[[-35  15 -14  16   6  13 -24   3 -52 -36   7 -13]
 [ -1 -14 -20  29 -29   9 -29 -39  12 -14  -3 -38]
 [-27  12 -39  -4 -24 -19 -40 -29 -28 -13  -7  13]
 [-40 -38  -9  18  21 -14 -12  20 -42 -37   8 -25]
 [-24 -13  -9  24  -5 -36 -28   7  -8  -2  11  12]]
=>
[[ 12  11  -2  -8   7 -28 -36  -5  24  -9 -13 -24]
 [-25   8 -37 -42  20 -12 -14  21  18  -9 -38 -40]
 [ 13  -7 -13 -28 -29 -40 -19 -24  -4 -39  12 -27]
 [-38  -3 -14  12 -39 -29   9 -29  29 -20 -14  -1]
 [-13   7 -36 -52   3 -24  13   6  16 -14  15 -35]]

[[ -4  -9   7  32]
 [  1  -4   1  31]
 [ -8   0  36  12]
 [-15  -7  51   8]
 [ -2  -2   9  37]
 [  5  -4   7 -10]
 [  3   3   8  30]
 [ -1  -4   9  39]]
=>
[[ 39   9  -4  -1]
 [ 30   8   3   3]
 [-10   7  -4   5]
 [ 37   9  -2  -2]
 [  8  51  -7 -15]
 [ 12  36   0  -8]
 [ 31   1  -4   1]
 [ 32   7  -9  -4]]

[[ 41  49  26  26 -27  13  12 -21 -43  26]
 [ -1  38 -45 -28  15  -4 -30 -16 -45 -46]
 [ 38  -7 -31 -22  43  -8 -28  35   9  20]
 [-48  12 -37 -12 -14  27   6  21  35 -45]
 [-42 -19  31 -43 -35 -22  49 -28 -13 -44]
 [ -8 -35 -24  45 -23   2  24 -34  24  32]
 [-36 -44  17 -50  48 -42  -6 -42  47  49]]
=>
[[ 49  47 -42  -6 -42  48 -50  17 -44 -36]
 [ 32  24 -34  24   2 -23  45 -24 -35  -8]
 [-44 -13 -28  49 -22 -35 -43  31 -19 -42]
 [-45  35  21   6  27 -14 -12 -37  12 -48]
 [ 20   9  35 -28  -8  43 -22 -31  -7  38]
 [-46 -45 -16 -30  -4  15 -28 -45  38  -1]
 [ 26 -43 -21  12  13 -27  26  26  49  41]]

[[ -5   2  -7  -1  -2]
 [-13  18  -1 -24  11]
 [-15  -6  -1 -13  11]
 [-13  51 -30 -15  -3]
 [  3   9 -13   5  11]
 [  1  -2  -1  12   2]
 [  0   5  11  -4  -1]
 [ -4   2   9  -4  -7]]
=>
[[ -7  -4   9   2  -4]
 [ -1  -4  11   5   0]
 [  2  12  -1  -2   1]
 [ 11   5 -13   9   3]
 [ -3 -15 -30  51 -13]
 [ 11 -13  -1  -6 -15]
 [ 11 -24  -1  18 -13]
 [ -2  -1  -7   2  -5]]

[[  1  -3   1  -1   5   1]
 [  0   3   1   2  -5  -2]
 [  2  -4   1  -5   5   2]
 [ -6  18   2 -18 -30  -2]
 [  2  -7  -2  15  12  -1]
 [  9 -25  -4  25  40   3]
 [ -5  14   1   1 -24  -8]
 [  0   3   0  -2  -5  -1]
 [  2  -6  -1   4   8   2]
 [  4 -13  -5  23  22  -1]]
=>
[[ -1  22  23  -5 -13   4]
 [  2   8   4  -1  -6   2]
 [ -1  -5  -2   0   3   0]
 [ -8 -24   1   1  14  -5]
 [  3  40  25  -4 -25   9]
 [ -1  12  15  -2  -7   2]
 [ -2 -30 -18   2  18  -6]
 [  2   5  -5   1  -4   2]
 [ -2  -5   2   1   3   0]
 [  1   5  -1   1  -3   1]]

[[  5  -3  -1   1  24  16   0  11  -6   1  -4 -22  -5 -36]
 [ -6   2 -16   2  -9  14 -27  -3  -1   4   2 -29   1 -50]]
=>
[[-50   1 -29   2   4  -1  -3 -27  14  -9   2 -16   2  -6]
 [-36  -5 -22  -4   1  -6  11   0  16  24   1  -1  -3   5]]

[[ 24  18   2  30  -3 -14   4 -18]
 [ 15  15  27  10 -11  13 -10  17]
 [ -6  20 -33   6 -31 -43  10 -44]
 [-14 -12  -4   5   1  22 -37  -7]
 [-13 -16  17 -38  10   9   4  19]
 [  9  -1   0   8 -18  -6  -8   9]
 [ 43 -11  26 -26  15 -27   9 -19]
 [-45  22 -32 -18 -12 -13 -24  11]]
=>
[[ 11 -24 -13 -12 -18 -32  22 -45]
 [-19   9 -27  15 -26  26 -11  43]
 [  9  -8  -6 -18   8   0  -1   9]
 [ 19   4   9  10 -38  17 -16 -13]
 [ -7 -37  22   1   5  -4 -12 -14]
 [-44  10 -43 -31   6 -33  20  -6]
 [ 17 -10  13 -11  10  27  15  15]
 [-18   4 -14  -3  30   2  18  24]]

[[ 14  18 -14  -6  13   6  -4  15  16]
 [ -5   4   8  -2  -7  -7   5  -6   4]
 [  4  -4 -18 -11  -3  -8   6 -31  -2]
 [ 40  27 -45 -17  52  26 -16  42  36]]
=>
[[ 36  42 -16  26  52 -17 -45  27  40]
 [ -2 -31   6  -8  -3 -11 -18  -4   4]
 [  4  -6   5  -7  -7  -2   8   4  -5]
 [ 16  15  -4   6  13  -6 -14  18  14]]
